Below are the code and all the weights of a small trained network. Each question names an input and a class and asks about switching units off, where a switched-off unit gives its printed mean instead of its output.

import numpy as np


def w(rows, s, z=0):
    codes = np.array(rows[::2]) - 128.0
    scale = np.full(codes.shape[1], s)
    scale[-1] = z or s
    return codes * scale


def norm(h):
    return h / np.sqrt((h * h).mean(-1, keepdims=True) + 1e-5)


def f(y):
    return np.maximum(y, 0)


def log_softmax(a):
    a = a - a.max(-1, keepdims=True)
    return a - np.log(np.exp(a).sum(-1, keepdims=True))


def net(x, mask):
    res = np.array(x, float).reshape(1, 5) / 4 @ E
    u = 0
    for l in range(3):
        y = f(norm(res) @ A[l][:, :-1].T + A[l][:, -1])
        res = res + np.where(mask[u : u + 3], y, B[l][:, -1]) @ B[l][:, :-1]
        u += 3
    return log_softmax(norm(res)[-1] @ U[:, :-1].T + U[:, -1])


A, B = {}, {}
E = w([
[162,63,104,61,73,1],'x0',
[198,161,102,241,102,120],'x1',
[26,152,127,101,6,152],'x2',
[127,127,126,132,131,129],'x3',
[143,138,111,116,119,142],'x4',
],0.0073)
A[0] = w([
[244,121,71,168,19,82,2],'0.n1',
[48,175,150,36,253,251,95],'0.n2',
[165,102,108,178,62,38,60],'0.n3',
],0.0067,0.0043)
B[0] = w([
[84,118,214,150,123,121,194],'0.n1',
[188,134,234,145,2,22,254],'0.n2',
[117,187,239,58,84,196,193],'0.n3',
],0.0066,0.005)
A[1] = w([
[126,82,106,6,167,168,252],'1.n1',
[179,65,161,100,129,147,122],'1.n2',
[90,145,121,151,86,121,106],'1.n3',
],0.011,0.0021)
B[1] = w([
[136,2,96,148,133,79,253],'1.n1',
[68,131,187,170,221,92,237],'1.n2',
[34,40,95,106,196,128,253],'1.n3',
],0.0098,0.0037)
A[2] = w([
[128,137,60,253,135,236,250],'2.n1',
[89,89,126,112,36,103,120],'2.n2',
[254,156,186,167,180,161,38],'2.n3',
],0.0081,0.002)
B[2] = w([
[138,104,46,158,229,171,254],'2.n1',
[181,206,53,93,124,243,243],'2.n2',
[145,224,166,173,50,61,222],'2.n3',
],0.011,0.0057)
U = w([
[175,175,233,135,114,13,227],'0',
[119,198,144,68,51,186,254],'1',
[147,3,145,111,184,44,121],'2',
[123,41,44,3,107,122,17],'3',
[191,219,104,213,189,106,18],'4',
[102,93,63,153,215,201,59],'5',
],0.014,0.0035)

Each question gives the input, the list of numbers given to net, and the class t.
The units are the neurons (one row each of A and B). Each row of codes is followed by its name. A weight is (code - 128) times the scale printed after its matrix; where a second scale follows, it is the last column's (A, B and U).
mask holds one flag per neuron, layer by layer. A switched-off neuron (its flag False) gives its mean, the last column of its row in B, instead of its output. The means were averaged over made-up inputs and are rounded, as every weight is.
A unit's drop is (log p(t) with every unit on - log p(t) with that unit switched off) / (log p(t) with every unit on - log p(t) with every unit switched off).
The circuit of an input: a set's keep is (log p(t) with only the set's units on - log p(t) with every unit switched off) / (log p(t) with every unit on - log p(t) with every unit switched off). Starting from all 9 units, units are removed one at a time, each time the one whose removal leaves the highest keep (on an exact tie, the one counted first), for as long as the keep stays at least 0.8.
circuit, biggest first: the units of the circuit, biggest drop first
k most important neurons: the k neurons with the biggest drops, biggest first
top k neurons in layer l: the k neurons of layer l with the biggest drops, biggest first
drop when u is switched off: that unit's drop, to one decimal
input [-2,-5,-2,7,7], class 0: circuit, biggest first => (0.n2)
input [0,-4,-8,-7,-8], class 0: circuit, biggest first => (1.n3 2.n1)
input [8,5,1,8,-1], class 1: circuit, biggest first => (2.n2 0.n3)
input [4,7,0,0,2], class 0: 2 most important neurons => (0.n3 2.n1)
input [-3,0,1,-3,7], class 1: 2 most important neurons => (0.n2 2.n1)
input [6,4,1,-4,8], class 1: top 2 neurons in layer 2 => (2.n2 2.n3)
input [-7,1,7,8,-1], class 5: top 2 neurons in layer 2 => (2.n1 2.n3)
input [1,-1,7,-6,-5], class 3: 2 most important neurons => (1.n3 0.n2)
input [1,-1,2,4,-6], class 3: 3 most important neurons => (0.n2 2.n1 1.n2)
input [-6,2,7,1,3], class 5: top 2 neurons in layer 2 => (2.n1 2.n3)
input [-2,-3,1,-3,-1], class 1: top 2 neurons in layer 2 => (2.n2 2.n3)
input [-5,2,7,2,3], class 5: drop when 2.n1 is switched off => 0.2
input [-8,-5,-7,-6,-1], class 0: drop when 0.n2 is switched off => 0.4
input [0,-2,-1,-5,-6], class 0: circuit, biggest first => (2.n1)
input [-8,-3,-1,5,-4], class 0: drop when 0.n2 is switched off => 1.0
input [-8,-8,-6,-5,3], class 0: drop when 0.n2 is switched off => 0.7
input [7,5,6,-7,2], class 1: top 2 neurons in layer 2 => (2.n2 2.n1)
input [5,6,1,-6,-1], class 1: top 2 neurons in layer 2 => (2.n2 2.n3)
input [4,1,1,-1,2], class 1: top 2 neurons in layer 2 => (2.n1 2.n2)
input [-8,8,5,1,-1], class 5: most important neuron => (2.n1)
